Below is a small trained network, with its code and all its weights. Each question gives an input and a class and asks what happens when units are switched off, that is, made to give their printed mean instead of their output.

import numpy as np


def w(rows, s, z=0):
    codes = np.array(rows[::2]) - 128.0
    scale = np.full(codes.shape[1], s)
    scale[-1] = z or s
    return codes * scale


def f(y):
    return y / 2 * (1 + np.tanh(0.7978845608 * (y + 0.044715 * y**3)))


def log_softmax(a):
    a = a - a.max(-1, keepdims=True)
    return a - np.log(np.exp(a).sum(-1, keepdims=True))


def net(x, mask):
    res = np.array(x, float).reshape(1, 6) / 4 @ E
    y = f(res @ A[0][:, :-1].T + A[0][:, -1])
    res = res + np.where(mask, y, B[0][:, -1]) @ B[0][:, :-1]
    return log_softmax(res[-1] @ U[:, :-1].T + U[:, -1])


A, B = {}, {}
E = w([
[158,95,178,152,137,129,45,142,73,94,202],'x0',
[128,115,117,130,139,139,124,125,132,128,128],'x1',
[141,127,129,112,138,153,136,122,145,112,138],'x2',
[124,110,105,154,142,122,120,120,132,148,135],'x3',
[94,114,171,77,250,56,168,120,117,135,152],'x4',
[64,190,114,149,121,160,125,30,89,73,123],'x5',
],0.016)
A[0] = w([
[50,153,103,148,127,163,134,46,65,63,132,208],'n1',
[123,145,95,164,84,152,156,124,105,117,109,228],'n2',
[122,94,155,86,176,75,188,181,150,171,138,243],'n3',
[99,132,107,148,113,128,210,130,177,121,104,217],'n4',
[68,160,162,122,214,111,170,66,75,115,155,85],'n5',
[200,110,111,154,49,161,124,209,155,168,117,253],'n6',
[154,95,194,164,136,131,19,157,54,67,255,187],'n7',
[55,143,133,119,174,114,152,29,84,92,128,112],'n8',
[119,165,105,187,74,199,104,93,100,97,138,110],'n9',
],0.01,0.0064)
B[0] = w([
[152,181,115,203,44,119,31,65,148,113,102,247],'n1',
[83,139,88,110,97,103,44,60,166,81,52,191],'n2',
[131,155,95,22,193,94,172,222,175,211,111,235],'n3',
[90,183,26,76,111,143,84,106,157,128,37,203],'n4',
[48,57,209,145,89,190,187,159,158,199,199,223],'n5',
[20,30,223,143,55,254,109,94,153,216,172,249],'n6',
[213,13,236,230,167,87,152,100,47,91,254,253],'n7',
[143,106,150,160,35,240,145,129,150,218,128,228],'n8',
[227,189,93,231,134,80,82,7,95,65,123,206],'n9',
],0.008,0.019)
U = w([
[28,137,97,94,55,209,135,109,188,167,97,252],'0',
[132,88,183,171,97,193,151,105,65,154,174,189],'1',
[149,166,61,47,216,95,203,209,135,165,84,136],'2',
[171,94,160,82,255,17,172,197,95,102,185,24],'3',
[129,199,11,119,88,113,91,58,123,46,42,72],'4',
[208,157,99,176,113,67,86,57,66,8,134,6],'5',
],0.0082,0.003)

Each question gives the input, the list of numbers given to net, and the class t.
The units are the neurons (one row each of A and B). Each row of codes is followed by its name. A weight is (code - 128) times the scale printed after its matrix; where a second scale follows, it is the last column's (A, B and U).
mask holds one flag per neuron, in row order. A switched-off neuron (its flag False) gives its mean, the last column of its row in B, instead of its output. The means were averaged over made-up inputs and are rounded, as every weight is.
A unit's drop is (log p(t) with every unit on - log p(t) with that unit switched off) / (log p(t) with every unit on - log p(t) with every unit switched off).
The circuit of an input: a set's keep is (log p(t) with only the set's units on - log p(t) with every unit switched off) / (log p(t) with every unit on - log p(t) with every unit switched off). Starting from all 9 units, units are removed one at a time, each time the one whose removal leaves the highest keep (on an exact tie, the one counted first), for as long as the keep stays at least 0.8.
units of the circuit, in order: the units of the circuit, biggest drop first
most important unit: the unit with the biggest drop
top k neurons: the k neurons with the biggest drops, biggest first
drop of u: that unit's drop, to one decimal
input [-1,2,-7,5,-7,2], class 4: most important unit => n9
input [-7,4,-5,-3,0,1], class 4: units of the circuit, in order => (n6, n5)
input [7,-8,4,-7,5,0], class 3: units of the circuit, in order => (n6, n1)
input [8,1,-1,-3,-1,7], class 5: top 2 neurons => (n9, n6)
input [5,-6,7,-2,-2,1], class 5: units of the circuit, in order => (n5, n8)
input [6,1,2,6,-5,1], class 5: top 3 neurons => (n9, n5, n8)
input [-5,-3,1,7,0,7], class 4: top 2 neurons => (n6, n1)
input [0,-6,5,-7,2,-5], class 2: top 2 neurons => (n7, n3)
input [0,7,-7,-5,-7,-3], class 0: top 3 neurons => (n7, n6, n2)
input [0,-7,-5,-3,7,-8], class 2: top 2 neurons => (n3, n7)
input [6,1,1,-5,-1,4], class 5: drop of n6 => 0.1
input [0,-8,5,-1,2,1], class 0: drop of n7 => 2.5
input [-1,5,-1,-4,3,-5], class 2: drop of n7 => 0.2
input [1,-6,5,4,8,-3], class 3: most important unit => n4
